Here is a tiny trained network, its code and every weight. The questions are about switching its units off for an input and a class, where a switched-off unit gives its printed mean instead of its output.

import numpy as np


def w(rows, s, z=0):
    codes = np.array(rows[::2]) - 128.0
    scale = np.full(codes.shape[1], s)
    scale[-1] = z or s
    return codes * scale


def f(y):
    return y / 2 * (1 + np.tanh(0.7978845608 * (y + 0.044715 * y**3)))


def log_softmax(a):
    a = a - a.max(-1, keepdims=True)
    return a - np.log(np.exp(a).sum(-1, keepdims=True))


def net(x, mask):
    res = np.array(x, float).reshape(1, 6) / 4 @ E
    y = f(res @ A[0][:, :-1].T + A[0][:, -1])
    res = res + np.where(mask, y, B[0][:, -1]) @ B[0][:, :-1]
    return log_softmax(res[-1] @ U[:, :-1].T + U[:, -1])


A, B = {}, {}
E = w([
[202,255,205,82,89,161,35,121,101,118,102,155],'x0',
[9,107,172,162,101,229,132,86,152,71,215,103],'x1',
[108,136,196,184,85,120,130,217,65,128,170,128],'x2',
[164,207,55,106,138,111,51,135,178,141,189,119],'x3',
[184,173,199,153,199,202,114,129,116,209,161,183],'x4',
[149,94,140,63,161,145,79,110,143,196,134,98],'x5',
],0.0097)
A[0] = w([
[238,91,215,105,141,101,131,169,92,192,74,128,250],'N1',
[170,152,78,174,169,118,246,111,149,113,85,172,89],'N2',
[222,109,133,72,87,69,101,148,104,145,50,122,250],'N3',
[85,75,39,88,116,98,133,120,152,120,122,109,115],'N4',
[80,129,159,109,162,214,91,9,138,140,145,132,152],'N5',
[136,122,20,103,133,87,120,83,157,127,102,124,59],'N6',
[107,176,141,119,204,93,111,156,104,102,114,99,15],'N7',
[123,140,106,142,155,71,85,122,68,154,89,151,66],'N8',
[28,54,69,134,125,88,181,147,133,103,138,101,103],'N9',
[128,78,121,127,147,131,100,139,113,155,159,195,214],'N10',
[122,163,80,114,87,118,7,174,147,144,212,99,228],'N11',
[107,131,188,140,77,151,76,207,122,143,181,132,254],'N12',
],0.011,0.0035)
B[0] = w([
[116,214,96,92,162,95,44,203,109,102,167,108,219],'N1',
[132,157,165,134,132,113,35,163,88,85,141,115,183],'N2',
[120,183,131,127,170,137,56,164,104,108,157,140,230],'N3',
[115,156,162,195,81,113,175,154,57,105,132,155,219],'N4',
[164,97,117,72,146,147,62,1,212,89,114,131,205],'N5',
[104,140,143,189,115,81,146,236,40,143,142,130,211],'N6',
[176,152,155,123,92,146,143,90,138,160,130,128,133],'N7',
[140,137,149,87,151,171,169,153,193,169,108,98,163],'N8',
[154,104,112,233,106,118,186,58,100,162,127,164,254],'N9',
[126,190,139,111,38,102,83,62,101,18,69,130,159],'N10',
[145,176,194,67,143,110,62,196,65,89,63,130,219],'N11',
[148,153,79,157,134,50,118,148,62,118,90,140,202],'N12',
],0.0086,0.017)
U = w([
[159,163,132,128,193,131,6,178,93,98,124,89,251],'0',
[111,82,129,122,114,197,203,190,156,207,118,58,19],'1',
[124,58,131,163,120,211,137,40,165,118,124,111,1],'2',
[95,99,129,254,73,113,162,162,30,116,116,119,79],'3',
],0.0076,0.0029)

Each question gives the input, the list of numbers given to net, and the class t.
The units are the neurons (one row each of A and B). Each row of codes is followed by its name. A weight is (code - 128) times the scale printed after its matrix; where a second scale follows, it is the last column's (A, B and U).
mask holds one flag per neuron, in row order. A switched-off neuron (its flag False) gives its mean, the last column of its row in B, instead of its output. The means were averaged over made-up inputs and are rounded, as every weight is.
A unit's drop is (log p(t) with every unit on - log p(t) with that unit switched off) / (log p(t) with every unit on - log p(t) with every unit switched off).
The circuit of an input: a set's keep is (log p(t) with only the set's units on - log p(t) with every unit switched off) / (log p(t) with every unit on - log p(t) with every unit switched off). Starting from all 12 units, units are removed one at a time, each time the one whose removal leaves the highest keep (on an exact tie, the one counted first), for as long as the keep stays at least 0.8.
units of the circuit, in order: the units of the circuit, biggest drop first
k most important neurons: the k neurons with the biggest drops, biggest first
drop when u is switched off: that unit's drop, to one decimal
input [1,0,5,6,-7,-4], class 3: 4 most important neurons	N1; N5; N3; N2
input [1,-8,-2,-4,-6,-8], class 0: units of the circuit, in order	N3
input [3,1,-5,3,-4,-7], class 3: 3 most important neurons	N1; N5; N3
input [-5,2,-4,3,6,0], class 2: units of the circuit, in order	N1; N11; N5
input [-5,-7,-4,8,-1,-5], class 3: 4 most important neurons	N6; N4; N1; N5
input [-2,3,-2,6,-4,5], class 3: units of the circuit, in order	N4; N1
input [-7,7,-4,6,-1,3], class 3: 2 most important neurons	N4; N6
input [-3,7,4,-3,3,1], class 2: 3 most important neurons	N5; N6; N4
input [-6,-1,6,-5,7,3], class 0: 2 most important neurons	N1; N4
input [-7,-8,1,-1,3,-8], class 0: 2 most important neurons	N2; N1
input [4,7,1,-8,3,-5], class 2: 2 most important neurons	N5; N1
input [-6,-8,-2,2,-5,6], class 3: drop when N4 is switched off	0.2
input [3,-8,2,-4,-8,-7], class 0: drop when N3 is switched off	0.1
input [-8,5,-8,-6,7,-5], class 2: units of the circuit, in order	N5
input [0,7,0,4,-8,3], class 3: drop when N6 is switched off	0.0
